[[109 120 100 117]
 [128 104 120 129]
 [125 113 152 124]]
=>
[[104 120]
 [113 152]]

[[134 139 140 105]
 [109 146 119 136]
 [108 111 137 136]
 [133 139 147 113]
 [109 120 127 150]]
=>
[[146 119]
 [111 137]]

[[110 145 106 110 111]
 [102 153 111 105 105]
 [105 149 111 107 104]]
=>
[[153 111]
 [149 111]]

[[156 128 135 137 131]
 [123 134 117 124 125]
 [136 131 131 116 126]]
=>
[[134 117]
 [131 131]]

[[111 132 107]
 [111 132 106]
 [110 131 107]
 [115 110 114]
 [102 119 124]]
=>
[[132 106]
 [131 107]]

[[119 138 132 146]
 [105 121 124 130]
 [127 128 128 128]]
=>
[[121 124]
 [128 128]]
---
[[119 123 144 123 119 124 118 135 129 119 119]
 [145 138  98 138 142 136 145 115 127 144 143]
 [131 130 124 130 130 130 131 126 128 130 131]
 [128 129 127 128 128 129 129 129 127 128 129]
 [123 125 136 125 124 126 123 131 128 123 124]
 [112 120 155 118 114 122 112 141 129 114 114]
 [135 132 116 132 134 131 135 122 128 134 135]]
=>
[[119 119 123 144 123 119 124 118 135 129 119]
 [143 145 138  98 138 142 136 145 115 127 144]
 [131 131 130 124 130 130 130 131 126 128 130]
 [129 128 129 127 128 128 129 129 129 127 128]
 [124 123 125 136 125 124 126 123 131 128 123]
 [114 112 120 155 118 114 122 112 141 129 114]
 [135 135 132 116 132 134 131 135 122 128 134]]

[[111 124 132 127 126 144 152 140 139 123 138 120 128]
 [117 132 119 117 134 133 116 133 130 147 129 133 138]
 [116 131 121 119 133 139 116 134 130 143 129 128 127]
 [102 135 126 119 131 147 142 136 136 126 137 120 124]
 [115 132 117 115 135 134 115 134 129 148 130 130 139]
 [114 126 128 126 129 144 132 137 134 133 132 122 122]]
=>
[[128 111 124 132 127 126 144 152 140 139 123 138 120]
 [138 117 132 119 117 134 133 116 133 130 147 129 133]
 [127 116 131 121 119 133 139 116 134 130 143 129 128]
 [124 102 135 126 119 131 147 142 136 136 126 137 120]
 [139 115 132 117 115 135 134 115 134 129 148 130 130]
 [122 114 126 128 126 129 144 132 137 134 133 132 122]]

[[150 119 113 120]
 [137 112 116 111]
 [130 120 134 127]
 [138 111 116 110]
 [108 150 132 130]
 [141 124 136 132]
 [128 112 134 128]
 [125 138 151 127]]
=>
[[120 150 119 113]
 [111 137 112 116]
 [127 130 120 134]
 [110 138 111 116]
 [130 108 150 132]
 [132 141 124 136]
 [128 128 112 134]
 [127 125 138 151]]

[[151 147 125]
 [125 130 128]
 [133 124 112]
 [112 140 128]
 [140 112 124]
 [135 133 128]
 [134 120 126]
 [132 131 127]
 [129 128 131]
 [118 129 132]]
=>
[[125 151 147]
 [128 125 130]
 [112 133 124]
 [128 112 140]
 [124 140 112]
 [128 135 133]
 [126 134 120]
 [127 132 131]
 [131 129 128]
 [132 118 129]]

[[114 149 110 132]
 [111 136 121 145]
 [145 136 119 136]
 [141 128 136 129]
 [138 109 129 112]
 [116 113 146 147]
 [117 130 137 129]]
=>
[[132 114 149 110]
 [145 111 136 121]
 [136 145 136 119]
 [129 141 128 136]
 [112 138 109 129]
 [147 116 113 146]
 [129 117 130 137]]

[[111 108 144 105 106 113 133 146 139 120 116 143 135 114]
 [107 133 150 125 115 116 137 136 111 131 108 131 128 125]
 [104 124 140 138 152 122 140 140 114 118 153 150 145 120]
 [124 140 129 129 119 133 113 107 141 152 148 142 145 110]
 [133 123 133 152 134 120 125 122 147 135 144 153 125 121]]
=>
[[114 111 108 144 105 106 113 133 146 139 120 116 143 135]
 [125 107 133 150 125 115 116 137 136 111 131 108 131 128]
 [120 104 124 140 138 152 122 140 140 114 118 153 150 145]
 [110 124 140 129 129 119 133 113 107 141 152 148 142 145]
 [121 133 123 133 152 134 120 125 122 147 135 144 153 125]]

[[137 118 135 139 124 123 146 132 129 123]
 [111 152 144 125 132 127 115 133 125 130]]
=>
[[123 137 118 135 139 124 123 146 132 129]
 [130 111 152 144 125 132 127 115 133 125]]
---
[[121 130 119 131 120 129 126 130 123]
 [126 129 125 128 126 128 128 129 127]
 [121 130 119 130 121 129 127 130 124]
 [121 130 118 131 119 129 126 130 123]
 [150 121 147 136 140 125 114 126 129]
 [146 122 144 134 139 125 118 126 130]
 [127 128 127 128 127 128 128 128 127]
 [116 130 110 137 110 130 120 132 116]]
=>
[[116 127 146 150 121 121 126 121]
 [130 128 122 121 130 130 129 130]
 [110 127 144 147 118 119 125 119]
 [137 128 134 136 131 130 128 131]
 [110 127 139 140 119 121 126 120]
 [130 128 125 125 129 129 128 129]
 [120 128 118 114 126 127 128 126]
 [132 128 126 126 130 130 129 130]
 [116 127 130 129 123 124 127 123]]

[[125 126 132 127]
 [156 131 125 126]
 [118 130 126 126]
 [121 126 134 131]]
=>
[[121 118 156 125]
 [126 130 131 126]
 [134 126 125 132]
 [131 126 126 127]]

[[140 152 142 143 124 120 142 134 139 117 131]
 [121 109 119 118 137 140 119 127 122 144 130]
 [139 151 142 143 124 121 142 134 139 117 131]
 [122 112 120 119 135 138 120 127 122 141 129]
 [121 110 119 118 137 141 119 127 122 144 130]
 [122 111 120 119 136 140 120 127 122 143 130]]
=>
[[122 121 122 139 121 140]
 [111 110 112 151 109 152]
 [120 119 120 142 119 142]
 [119 118 119 143 118 143]
 [136 137 135 124 137 124]
 [140 141 138 121 140 120]
 [120 119 120 142 119 142]
 [127 127 127 134 127 134]
 [122 122 122 139 122 139]
 [143 144 141 117 144 117]
 [130 130 129 131 130 131]]

[[113 116 139 134]
 [135 112 149 100]]
=>
[[135 113]
 [112 116]
 [149 139]
 [100 134]]

[[139 143 116 145 145 151 128]
 [144 150 147 143 126 140 144]
 [145 147 135 127 127 144 118]]
=>
[[145 144 139]
 [147 150 143]
 [135 147 116]
 [127 143 145]
 [127 126 145]
 [144 140 151]
 [118 144 128]]

[[125 124 129 152]
 [156 117 156 126]
 [134 153 109 135]
 [129 111 119 152]
 [134 153 148 133]
 [143 132 115 148]
 [150 104  98 155]
 [113 155 127 101]
 [129 119 147 131]]
=>
[[129 113 150 143 134 129 134 156 125]
 [119 155 104 132 153 111 153 117 124]
 [147 127  98 115 148 119 109 156 129]
 [131 101 155 148 133 152 135 126 152]]
